Below are the code and all the weights of a small trained network. Each question names an input and a target symbol and asks about switching units off, where a switched-off unit gives its printed mean instead of its output.

import numpy as np


def w(rows, s, z=0):
    codes = np.array(rows[::2]) - 128.0
    scale = np.full(codes.shape[1], s)
    scale[-1] = z or s
    return codes * scale


def f(y):
    return np.maximum(y, 0)


def softmax(a):
    e = np.exp(a - a.max(-1, keepdims=True))
    return e / e.sum(-1, keepdims=True)


def log_softmax(a):
    a = a - a.max(-1, keepdims=True)
    return a - np.log(np.exp(a).sum(-1, keepdims=True))


def net(x, mask):
    ids = ['βγδζηλμξπστψω'.index(c) for c in x.split()]
    T = len(ids)
    res = E[ids] + P[:T]
    u = 0
    for l in range(2):
        q, k, v = (res @ M[l].T for M in (Q, K, V))
        z = softmax(np.where(np.tri(T) > 0, q @ k.T / 2**0.5, -1e9)) @ v
        res = res + np.where(mask[u], z, O[l][:, -1]) @ O[l][:, :-1]
        u += 1
        y = f(res @ A[l][:, :-1].T + A[l][:, -1])
        res = res + np.where(mask[u : u + 16], y, B[l][:, -1]) @ B[l][:, :-1]
        u += 16
    return log_softmax(res[-1] @ U[:, :-1].T + U[:, -1])


Q, K, V, O, A, B = {}, {}, {}, {}, {}, {}
E = w([
[232,116,88],'β',
[142,130,141],'γ',
[186,123,96],'δ',
[124,158,201],'ζ',
[142,28,201],'η',
[58,117,123],'λ',
[103,110,141],'μ',
[85,126,150],'ξ',
[87,177,178],'π',
[175,116,152],'σ',
[150,131,128],'τ',
[245,138,74],'ψ',
[254,155,28],'ω',
],0.018)
P = w([
[118,160,163],'0',
[252,83,70],'1',
[218,72,75],'2',
[194,83,103],'3',
[183,81,111],'4',
[168,79,114],'5',
[165,83,135],'6',
[153,80,138],'7',
[150,82,148],'8',
[152,97,172],'9',
[150,101,176],'10',
[142,89,152],'11',
],0.015)
Q[0] = w([
[253,164,179],'0.h0',
[17,145,70],'0.h0',
],0.005)
K[0] = w([
[141,250,192],'0.h0',
[150,254,88],'0.h0',
],0.0086)
V[0] = w([
[107,254,59],'0.h0',
[46,194,208],'0.h0',
],0.0091)
O[0] = w([
[124,219,69,2],'0.h0',
[80,63,4,30],'0.h0',
],0.011,0.007)
A[0] = w([
[186,104,133,67],'0.n0',
[151,126,86,254],'0.n1',
[96,147,165,102],'0.n2',
[129,179,106,243],'0.n3',
[103,148,156,97],'0.n4',
[3,202,157,111],'0.n5',
[89,135,84,100],'0.n6',
[129,47,90,146],'0.n7',
[153,114,169,42],'0.n8',
[131,137,159,110],'0.n9',
[159,123,140,71],'0.n10',
[183,137,113,182],'0.n11',
[161,104,111,216],'0.n12',
[137,187,142,160],'0.n13',
[85,47,159,145],'0.n14',
[86,130,183,162],'0.n15',
],0.012,0.011)
B[0] = w([
[66,141,114,197],'0.n0',
[85,78,206,213],'0.n1',
[130,104,89,148],'0.n2',
[68,98,254,171],'0.n3',
[145,165,71,138],'0.n4',
[116,55,78,140],'0.n5',
[83,69,45,133],'0.n6',
[128,177,212,192],'0.n7',
[11,121,77,182],'0.n8',
[131,97,133,169],'0.n9',
[72,132,48,153],'0.n10',
[136,160,190,224],'0.n11',
[135,128,190,251],'0.n12',
[167,132,205,160],'0.n13',
[144,163,236,233],'0.n14',
[191,92,114,216],'0.n15',
],0.007,0.012)
Q[1] = w([
[86,127,195],'1.h0',
[179,15,254],'1.h0',
],0.0091)
K[1] = w([
[23,176,123],'1.h0',
[2,154,233],'1.h0',
],0.0097)
V[1] = w([
[199,75,213],'1.h0',
[34,1,92],'1.h0',
],0.0075)
O[1] = w([
[67,130,170,254],'1.h0',
[175,3,81,138],'1.h0',
],0.017,0.03)
A[1] = w([
[254,76,67,46],'1.n0',
[92,72,148,72],'1.n1',
[178,194,147,107],'1.n2',
[121,151,141,33],'1.n3',
[107,198,81,31],'1.n4',
[160,49,135,184],'1.n5',
[180,133,23,74],'1.n6',
[86,148,153,81],'1.n7',
[128,120,167,75],'1.n8',
[109,177,158,37],'1.n9',
[129,248,110,135],'1.n10',
[69,72,127,204],'1.n11',
[131,45,35,71],'1.n12',
[101,127,148,28],'1.n13',
[30,126,108,2],'1.n14',
[147,71,147,67],'1.n15',
],0.012,0.013)
B[1] = w([
[140,167,120,203],'1.n0',
[165,149,76,234],'1.n1',
[97,113,130,158],'1.n2',
[135,97,116,153],'1.n3',
[251,115,74,138],'1.n4',
[109,100,131,229],'1.n5',
[23,141,171,141],'1.n6',
[136,150,104,243],'1.n7',
[124,157,118,213],'1.n8',
[147,117,106,222],'1.n9',
[111,82,119,184],'1.n10',
[156,122,149,254],'1.n11',
[160,157,142,191],'1.n12',
[141,142,97,187],'1.n13',
[126,83,98,184],'1.n14',
[67,143,94,196],'1.n15',
],0.016,0.033)
U = w([
[14,164,118,84],'β',
[63,186,153,180],'γ',
[103,238,53,1],'δ',
[99,115,49,37],'ζ',
[171,163,60,98],'η',
[159,195,132,219],'λ',
[103,63,192,132],'μ',
[190,97,98,121],'ξ',
[167,55,121,126],'π',
[161,249,168,191],'σ',
[123,101,217,155],'τ',
[87,22,142,111],'ψ',
[41,149,68,78],'ω',
],0.011,0.0084)

Each question gives the input, a string of symbols that net reads in full, and the target symbol t.
The units are the heads (2 rows each of Q, K, V and O) and the neurons (one row each of A and B). Each row of codes is followed by its name. A weight is (code - 128) times the scale printed after its matrix; where a second scale follows, it is the last column's (O, A, B and U).
mask holds one flag per unit, layer by layer, with each layer's heads first. A switched-off unit (its flag False) gives its mean, the last column of its rows in O or B, instead of its output. The means were averaged over made-up inputs and are rounded, as every weight is.
A unit's drop is (log p(t) with every unit on - log p(t) with that unit switched off) / (log p(t) with every unit on - log p(t) with every unit switched off).
The circuit of an input: a set's keep is (log p(t) with only the set's units on - log p(t) with every unit switched off) / (log p(t) with every unit on - log p(t) with every unit switched off). Starting from the 12 units with the biggest drops (on a tie, the unit counted first), units are removed one at a time, each time the one whose removal leaves the highest keep (on an exact tie, the one counted first), for as long as the keep stays at least 0.8.
circuit, biggest first: the units of the circuit, biggest drop first
most important unit: the unit with the biggest drop
k most important neurons: the k neurons with the biggest drops, biggest first
k most important neurons of layer l: the k neurons of layer l with the biggest drops, biggest first
input η ζ ψ μ, target σ: 3 most important neurons of layer 0 : 0.n14; 0.n7; 0.n1
input ζ μ ξ π, target π: circuit, biggest first : 0.h0; 1.h0; 1.n7
input τ π ψ ζ π η σ π γ, target σ: circuit, biggest first : 1.h0
input ψ ψ μ β β π η τ γ, target σ: 2 most important neurons : 0.n14; 0.n8
input ψ λ σ ψ δ γ δ, target ω: 2 most important neurons of layer 1 : 1.n10; 1.n7
input ω π η δ τ, target σ: 3 most important neurons of layer 0 : 0.n14; 0.n7; 0.n0
input ζ π γ ζ β β, target π: 2 most important neurons : 1.n5; 1.n7
input π ζ δ τ η, target σ: 2 most important neurons of layer 0 : 0.n5; 0.n0
input ψ ω δ ω π ξ δ γ β τ, target ω: 3 most important neurons : 1.n10; 0.n3; 1.n7
input π ξ ξ μ, target δ: 4 most important neurons : 1.n0; 0.n3; 1.n15; 1.n12
input ψ μ γ μ γ, target ω: 3 most important neurons of layer 0 : 0.n3; 0.n13; 0.n8
input ζ ω π λ, target π: 2 most important neurons of layer 1 : 1.n5; 1.n7
input π η γ ξ β ξ σ π ξ ψ π μ, target σ: 3 most important neurons : 0.n12; 0.n11; 0.n5
input ω δ λ λ δ τ ω, target ζ: 3 most important neurons : 1.n10; 1.n4; 0.n3
input σ τ π, target σ: 2 most important neurons : 1.n5; 0.n14
input μ λ σ β τ μ ω σ π, target ψ: most important unit : 0.h0
input π η μ τ λ τ π λ λ σ β, target σ: 3 most important neurons : 0.n12; 0.n5; 0.n7
input η π ζ τ τ π π σ, target σ: 3 most important neurons : 0.n14; 0.n7; 1.n5
input ω π ω σ, target ζ: 2 most important neurons : 1.n10; 0.n3
input π η ψ μ β ω, target σ: most important unit : 0.n12
input β ω β, target β: circuit, biggest first : 1.h0; 0.h0; 1.n10; 1.n2
input σ μ τ δ λ β ξ σ β μ β, target σ: circuit, biggest first : 1.n10; 1.n14
input π δ μ ξ ξ τ ζ π β σ, target δ: 4 most important neurons : 1.n0; 1.n15; 1.n12; 0.n3
input ψ ω π η ξ, target σ: 2 most important neurons of layer 0 : 0.n14; 0.n8
input τ τ δ π ψ τ π π, target τ: 3 most important neurons of layer 0 : 0.n15; 0.n14; 0.n3
input γ σ σ β μ δ τ ζ, target μ: 2 most important neurons of layer 0 : 0.n3; 0.n15
input π τ σ μ π σ, target δ: 2 most important neurons : 1.n0; 0.n3
input π ξ λ ψ τ ξ γ, target δ: most important unit : 1.n0
